Below is a small trained network, with its code and all its weights. Each question gives an input and a class and asks what happens when units are switched off, that is, made to give their printed mean instead of their output.

import numpy as np


def w(rows, s, z=0):
    codes = np.array(rows[::2]) - 128.0
    scale = np.full(codes.shape[1], s)
    scale[-1] = z or s
    return codes * scale


def f(y):
    return np.maximum(y, 0)


def log_softmax(a):
    a = a - a.max(-1, keepdims=True)
    return a - np.log(np.exp(a).sum(-1, keepdims=True))


def net(x, mask):
    res = np.array(x, float).reshape(1, 5) / 4 @ E
    y = f(res @ A[0][:, :-1].T + A[0][:, -1])
    res = res + np.where(mask, y, B[0][:, -1]) @ B[0][:, :-1]
    return log_softmax(res[-1] @ U[:, :-1].T + U[:, -1])


A, B = {}, {}
E = w([
[123,146,141,111,216,192],'x0',
[135,117,128,140,129,129],'x1',
[121,133,128,123,125,131],'x2',
[118,132,246,158,122,109],'x3',
[206,149,156,84,90,176],'x4',
],0.014)
A[0] = w([
[143,126,118,138,96,92,149],'neuron 1',
[171,134,123,117,108,155,19],'neuron 2',
[83,118,132,132,162,77,28],'neuron 3',
[129,118,155,110,200,187,95],'neuron 4',
[85,143,122,176,167,83,73],'neuron 5',
[154,139,170,120,108,152,76],'neuron 6',
[111,105,186,131,127,129,84],'neuron 7',
[128,144,88,111,104,116,194],'neuron 8',
[118,112,107,131,60,104,197],'neuron 9',
[105,117,116,142,137,126,54],'neuron 10',
[179,127,166,89,84,181,50],'neuron 11',
[199,139,184,100,94,201,4],'neuron 12',
[153,126,3,112,146,160,31],'neuron 13',
[130,130,151,122,9,40,133],'neuron 14',
[135,124,146,126,229,174,145],'neuron 15',
[62,103,140,144,175,85,42],'neuron 16',
[171,138,96,111,91,174,74],'neuron 17',
[120,93,121,157,64,103,137],'neuron 18',
[137,126,125,130,144,147,120],'neuron 19',
[44,107,144,166,169,106,61],'neuron 20',
[107,151,209,156,123,126,117],'neuron 21',
[112,126,223,147,134,116,86],'neuron 22',
[133,107,142,110,189,141,195],'neuron 23',
[118,163,157,138,192,179,127],'neuron 24',
[116,131,191,126,131,112,85],'neuron 25',
[96,122,230,131,120,120,79],'neuron 26',
[104,113,154,117,173,175,169],'neuron 27',
[93,127,77,151,159,99,78],'neuron 28',
],0.017,0.003)
B[0] = w([
[113,167,147,148,128,151,169],'neuron 1',
[134,110,106,98,104,91,160],'neuron 2',
[166,118,122,115,73,102,166],'neuron 3',
[99,192,154,193,119,119,197],'neuron 4',
[170,97,139,112,55,107,177],'neuron 5',
[161,89,112,110,87,114,179],'neuron 6',
[105,99,97,109,167,147,180],'neuron 7',
[124,123,139,147,171,147,162],'neuron 8',
[95,175,150,168,143,134,190],'neuron 9',
[141,119,128,103,110,113,142],'neuron 10',
[167,105,124,104,48,76,203],'neuron 11',
[185,90,108,92,35,71,224],'neuron 12',
[104,43,125,99,252,220,213],'neuron 13',
[87,235,166,226,127,108,253],'neuron 14',
[89,224,170,172,140,122,205],'neuron 15',
[165,102,111,102,58,78,182],'neuron 16',
[146,88,108,77,94,102,175],'neuron 17',
[108,194,145,142,147,133,193],'neuron 18',
[113,135,115,148,136,119,145],'neuron 19',
[189,104,110,97,49,90,191],'neuron 20',
[114,88,105,101,205,172,213],'neuron 21',
[129,77,125,94,188,201,221],'neuron 22',
[98,171,137,172,124,140,173],'neuron 23',
[95,194,149,194,117,117,194],'neuron 24',
[118,91,113,119,179,157,187],'neuron 25',
[98,85,100,86,214,170,225],'neuron 26',
[116,184,144,177,139,111,179],'neuron 27',
[158,99,108,67,83,94,173],'neuron 28',
],0.022,0.019)
U = w([
[96,250,166,209,105,106,145],'0',
[134,56,86,66,198,213,213],'1',
[220,100,96,71,9,41,1],'2',
],0.011,0.0024)

Each question gives the input, the list of numbers given to net, and the class t.
The units are the neurons (one row each of A and B). Each row of codes is followed by its name. A weight is (code - 128) times the scale printed after its matrix; where a second scale follows, it is the last column's (A, B and U).
mask holds one flag per neuron, in row order. A switched-off neuron (its flag False) gives its mean, the last column of its row in B, instead of its output. The means were averaged over made-up inputs and are rounded, as every weight is.
A unit's drop is (log p(t) with every unit on - log p(t) with that unit switched off) / (log p(t) with every unit on - log p(t) with every unit switched off).
unit that matters most: the unit with the biggest drop
top k neurons: the k neurons with the biggest drops, biggest first
drop of u: that unit's drop, to one decimal
input [3,2,-1,6,6], class 1: top 2 neurons	(neuron 26; neuron 22)
input [-3,3,-8,0,-4], class 2: top neuron	(neuron 15)
input [6,-3,-2,-6,-7], class 2: top 3 neurons	(neuron 28; neuron 14; neuron 20)
input [1,-3,-8,-4,-4], class 1: top 2 neurons	(neuron 13; neuron 12)
input [4,-6,-1,5,-1], class 1: top 2 neurons	(neuron 14; neuron 22)
input [-7,-2,-8,-3,-8], class 2: top 2 neurons	(neuron 28; neuron 20)
input [6,-5,-8,5,-8], class 2: top 3 neurons	(neuron 20; neuron 16; neuron 14)
input [1,-2,-8,3,4], class 2: top 2 neurons	(neuron 13; neuron 12)
input [1,5,-3,6,-7], class 2: top 2 neurons	(neuron 20; neuron 16)
input [-8,8,-4,-8,5], class 0: top 4 neurons	(neuron 14; neuron 9; neuron 26; neuron 22)
input [2,-5,6,3,-3], class 1: top 3 neurons	(neuron 14; neuron 12; neuron 11)
input [5,2,-1,7,0], class 1: top 2 neurons	(neuron 14; neuron 22)
input [7,-6,-8,-7,-7], class 0: drop of neuron 4	2.0
input [5,-1,6,7,-6], class 1: unit that matters most	neuron 26
input [-7,6,2,4,-8], class 2: drop of neuron 15	0.3
input [0,-5,4,5,5], class 1: drop of neuron 22	0.4
